Here is a tiny trained network, its code and every weight. The questions are about switching its units off for an input and a target symbol, where a switched-off unit gives its printed mean instead of its output.

import numpy as np


def w(rows, s, z=0):
    codes = np.array(rows[::2]) - 128.0
    scale = np.full(codes.shape[1], s)
    scale[-1] = z or s
    return codes * scale


def norm(h):
    return h / np.sqrt((h * h).mean(-1, keepdims=True) + 1e-5)


def f(y):
    return y / 2 * (1 + np.tanh(0.7978845608 * (y + 0.044715 * y**3)))


def softmax(a):
    e = np.exp(a - a.max(-1, keepdims=True))
    return e / e.sum(-1, keepdims=True)


def log_softmax(a):
    a = a - a.max(-1, keepdims=True)
    return a - np.log(np.exp(a).sum(-1, keepdims=True))


def net(x, mask):
    ids = ['αβζπφψω'.index(c) for c in x.split()]
    T = len(ids)
    res = E[ids] + P[:T]
    r = norm(res)
    for j in range(2):
        rows = slice(2 * j, 2 * j + 2)
        q, k, v = (r @ M[0][rows].T for M in (Q, K, V))
        z = softmax(np.where(np.tri(T) > 0, q @ k.T / 2**0.5, -1e9)) @ v
        o = O[0][rows]
        res = res + np.where(mask[j], z, o[:, -1]) @ o[:, :-1]
    y = f(norm(res) @ A[0][:, :-1].T + A[0][:, -1])
    res = res + np.where(mask[2:10], y, B[0][:, -1]) @ B[0][:, :-1]
    return log_softmax(norm(res)[-1] @ U[:, :-1].T + U[:, -1])


Q, K, V, O, A, B = {}, {}, {}, {}, {}, {}
E = w([
[113,145,163,177,83,159,12],'α',
[7,163,88,116,119,153,155],'β',
[124,129,87,196,100,64,50],'ζ',
[189,117,206,120,102,143,105],'π',
[118,135,89,82,65,118,48],'φ',
[130,117,63,78,153,178,150],'ψ',
[102,89,173,204,172,71,142],'ω',
],0.013)
P = w([
[2,16,156,110,197,173,66],'0',
[57,109,154,70,196,149,103],'1',
[89,122,140,133,192,137,60],'2',
[113,123,130,137,139,136,143],'3',
[142,128,135,181,117,119,106],'4',
[158,147,126,174,107,158,188],'5',
[179,149,116,201,69,113,160],'6',
[184,196,105,190,86,125,208],'7',
[222,208,105,212,65,123,202],'8',
],0.0057)
Q[0] = w([
[207,125,187,158,90,132,68],'H1',
[184,82,169,140,174,67,248],'H1',
[157,165,111,210,2,39,115],'H2',
[208,105,76,106,214,188,131],'H2',
],0.022)
K[0] = w([
[239,88,167,119,45,127,3],'H1',
[247,111,210,241,198,66,189],'H1',
[192,134,99,207,15,83,82],'H2',
[164,14,111,58,166,174,212],'H2',
],0.021)
V[0] = w([
[83,254,54,158,137,93,158],'H1',
[189,205,78,111,38,92,180],'H1',
[139,237,142,127,112,155,138],'H2',
[54,32,164,67,135,167,71],'H2',
],0.0083)
O[0] = w([
[40,37,158,137,2,118,162,96],'H1',
[89,162,186,20,110,81,59,3],'H1',
[143,58,136,173,105,192,146,86],'H2',
[121,168,188,92,43,92,138,233],'H2',
],0.005,0.0052)
A[0] = w([
[134,94,73,168,165,42,111,27],'N1',
[111,8,103,90,216,180,79,3],'N2',
[213,122,180,106,164,124,142,120],'N3',
[140,126,100,127,98,133,117,127],'N4',
[157,122,72,146,142,110,175,90],'N5',
[120,71,184,160,209,49,203,21],'N6',
[202,170,57,125,74,153,162,61],'N7',
[217,159,135,116,90,139,184,70],'N8',
],0.018,0.0027)
B[0] = w([
[121,165,52,140,156,136,111,250],'N1',
[102,53,145,105,218,155,108,158],'N2',
[79,190,164,82,162,167,197,196],'N3',
[172,120,129,113,132,118,149,175],'N4',
[90,157,155,69,133,95,81,221],'N5',
[144,113,197,156,130,2,167,243],'N6',
[200,78,123,178,118,132,158,254],'N7',
[209,136,111,147,103,117,102,204],'N8',
],0.021,0.0066)
U = w([
[118,132,222,205,95,197,67,43],'α',
[30,92,123,146,41,182,232,187],'β',
[116,167,19,139,154,145,129,106],'ζ',
[165,214,206,96,142,208,216,104],'π',
[150,124,143,1,43,105,101,57],'φ',
[121,13,166,109,194,187,138,247],'ψ',
[106,130,198,181,147,31,188,123],'ω',
],0.0066,0.0014)

Each question gives the input, a string of symbols that net reads in full, and the target symbol t.
The units are the heads (2 rows each of Q, K, V and O) and the neurons (one row each of A and B). Each row of codes is followed by its name. A weight is (code - 128) times the scale printed after its matrix; where a second scale follows, it is the last column's (O, A, B and U).
mask holds one flag per unit, heads first, then neurons. A switched-off unit (its flag False) gives its mean, the last column of its rows in O or B, instead of its output. The means were averaged over made-up inputs and are rounded, as every weight is.
A unit's drop is (log p(t) with every unit on - log p(t) with that unit switched off) / (log p(t) with every unit on - log p(t) with every unit switched off).
The circuit of an input: a set's keep is (log p(t) with only the set's units on - log p(t) with every unit switched off) / (log p(t) with every unit on - log p(t) with every unit switched off). Starting from all 10 units, units are removed one at a time, each time the one whose removal leaves the highest keep (on an exact tie, the one counted first), for as long as the keep stays at least 0.8.
units of the circuit, in order: the units of the circuit, biggest drop first
most important unit: the unit with the biggest drop
top k neurons: the k neurons with the biggest drops, biggest first
which heads matter: for each layer, one digit per head in row order, 1 if its drop is at least 0.15 and else 0, layers parted by /
drop when u is switched off: that unit's drop, to one decimal
input β ω φ ζ φ, target ζ: most important unit -> H2
input α ψ ζ α ψ β α φ, target φ: which heads matter -> 10
input ψ π π π ψ ζ β ψ, target φ: units of the circuit, in order -> (H2; H1)
input φ ζ α, target α: top 3 neurons -> (N1; N6; N3)
input ζ ψ ψ β, target β: units of the circuit, in order -> (N6; H1)
input π ψ φ, target φ: which heads matter -> 00
input π α ψ, target ψ: which heads matter -> 00
input ζ φ α φ ψ α ψ β ψ, target β: which heads matter -> 10
input ψ ζ ζ φ ω φ ζ α, target α: which heads matter -> 11
input π φ φ φ β, target β: top 2 neurons -> (N6; N5)
input π π ψ ζ ψ ω α ζ, target ζ: top 2 neurons -> (N1; N6)
input φ α ψ ψ ψ, target ψ: top 2 neurons -> (N2; N6)
input ψ ζ π, target π: drop when N4 is switched off -> 0.0
input ω ψ β β ψ, target β: drop when N8 is switched off -> 0.1
input φ ζ β ω β α φ φ π, target π: drop when H1 is switched off -> 0.3
